Below are the code and all the weights of a small trained network. Each question names an input and a class and asks about switching units off, where a switched-off unit gives its printed mean instead of its output.

import numpy as np


def w(rows, s, z=0):
    codes = np.array(rows[::2]) - 128.0
    scale = np.full(codes.shape[1], s)
    scale[-1] = z or s
    return codes * scale


def f(y):
    return np.maximum(y, 0)


def log_softmax(a):
    a = a - a.max(-1, keepdims=True)
    return a - np.log(np.exp(a).sum(-1, keepdims=True))


def net(x, mask):
    res = np.array(x, float).reshape(1, 6) / 4 @ E
    y = f(res @ A[0][:, :-1].T + A[0][:, -1])
    res = res + np.where(mask, y, B[0][:, -1]) @ B[0][:, :-1]
    return log_softmax(res[-1] @ U[:, :-1].T + U[:, -1])


A, B = {}, {}
E = w([
[2,143,220,45],'x0',
[164,122,232,130],'x1',
[206,193,170,53],'x2',
[65,17,139,79],'x3',
[199,56,114,66],'x4',
[132,162,55,81],'x5',
],0.0067)
A[0] = w([
[62,126,141,116,190],'N0',
[174,124,67,126,115],'N1',
[178,120,174,129,220],'N2',
[175,125,132,184,254],'N3',
[169,72,94,129,226],'N4',
[181,118,95,110,42],'N5',
[115,160,43,33,190],'N6',
[79,62,152,144,187],'N7',
[150,140,84,155,115],'N8',
[186,57,111,98,250],'N9',
[116,179,80,242,193],'N10',
[69,157,116,79,133],'N11',
[59,112,146,96,161],'N12',
[92,171,228,115,195],'N13',
[186,79,85,165,233],'N14',
[136,167,68,159,159],'N15',
[145,201,193,95,191],'N16',
[126,162,93,244,232],'N17',
[156,143,87,121,72],'N18',
],0.011,0.003)
B[0] = w([
[43,2,132,120,207],'N0',
[144,79,72,182,195],'N1',
[195,186,147,161,197],'N2',
[182,206,98,130,220],'N3',
[237,138,118,178,206],'N4',
[122,75,124,174,171],'N5',
[189,67,75,27,222],'N6',
[96,43,141,212,210],'N7',
[113,122,90,174,181],'N8',
[255,100,133,181,218],'N9',
[35,225,22,130,253],'N10',
[98,93,126,75,195],'N11',
[92,52,131,121,210],'N12',
[90,131,223,143,253],'N13',
[202,173,79,152,231],'N14',
[84,134,72,120,202],'N15',
[130,207,201,70,234],'N16',
[70,221,84,172,254],'N17',
[111,89,108,143,164],'N18',
],0.0066,0.0076)
U = w([
[125,129,136,123,2],'0',
[83,176,21,136,116],'1',
[168,116,125,156,140],'2',
[117,105,88,6,142],'3',
[62,63,136,161,145],'4',
[127,170,224,99,149],'5',
[170,112,90,117,131],'6',
[145,176,145,117,137],'7',
],0.012,0.007)

Each question gives the input, the list of numbers given to net, and the class t.
The units are the neurons (one row each of A and B). Each row of codes is followed by its name. A weight is (code - 128) times the scale printed after its matrix; where a second scale follows, it is the last column's (A, B and U).
mask holds one flag per neuron, in row order. A switched-off neuron (its flag False) gives its mean, the last column of its row in B, instead of its output. The means were averaged over made-up inputs and are rounded, as every weight is.
A unit's drop is (log p(t) with every unit on - log p(t) with that unit switched off) / (log p(t) with every unit on - log p(t) with every unit switched off).
The circuit of an input: a set's keep is (log p(t) with only the set's units on - log p(t) with every unit switched off) / (log p(t) with every unit on - log p(t) with every unit switched off). Starting from the 12 units with the biggest drops (on a tie, the unit counted first), units are removed one at a time, each time the one whose removal leaves the highest keep (on an exact tie, the one counted first), for as long as the keep stays at least 0.8.
units of the circuit, in order: the units of the circuit, biggest drop first
unit that matters most: the unit with the biggest drop
k most important neurons: the k neurons with the biggest drops, biggest first
drop when u is switched off: that unit's drop, to one decimal
input [3,5,3,-2,4,6], class 5: 2 most important neurons : (N16; N10)
input [3,0,6,4,-5,-3], class 5: 2 most important neurons : (N16; N13)
input [2,-8,-4,4,6,8], class 3: units of the circuit, in order : (N6)
input [3,-2,0,-6,2,7], class 3: 2 most important neurons : (N6; N17)
input [5,-2,7,7,-8,5], class 3: units of the circuit, in order : (N6; N11)
input [2,8,6,7,-1,7], class 5: 3 most important neurons : (N13; N16; N10)
input [8,1,8,0,8,1], class 5: units of the circuit, in order : (N13; N16)
input [2,-8,-8,1,8,0], class 6: units of the circuit, in order : (N4; N9; N10)
input [0,-3,-7,8,6,6], class 6: units of the circuit, in order : (N9; N4)
input [4,6,8,7,8,4], class 5: drop when N13 is switched off : 0.2
input [-3,7,-8,-3,2,-4], class 1: drop when N10 is switched off : 0.3
input [-5,2,-2,-4,-4,-5], class 1: drop when N3 is switched off : 0.0
input [6,0,0,0,4,-2], class 4: drop when N3 is switched off : 0.2
input [-6,-5,7,2,3,5], class 6: unit that matters most : N6
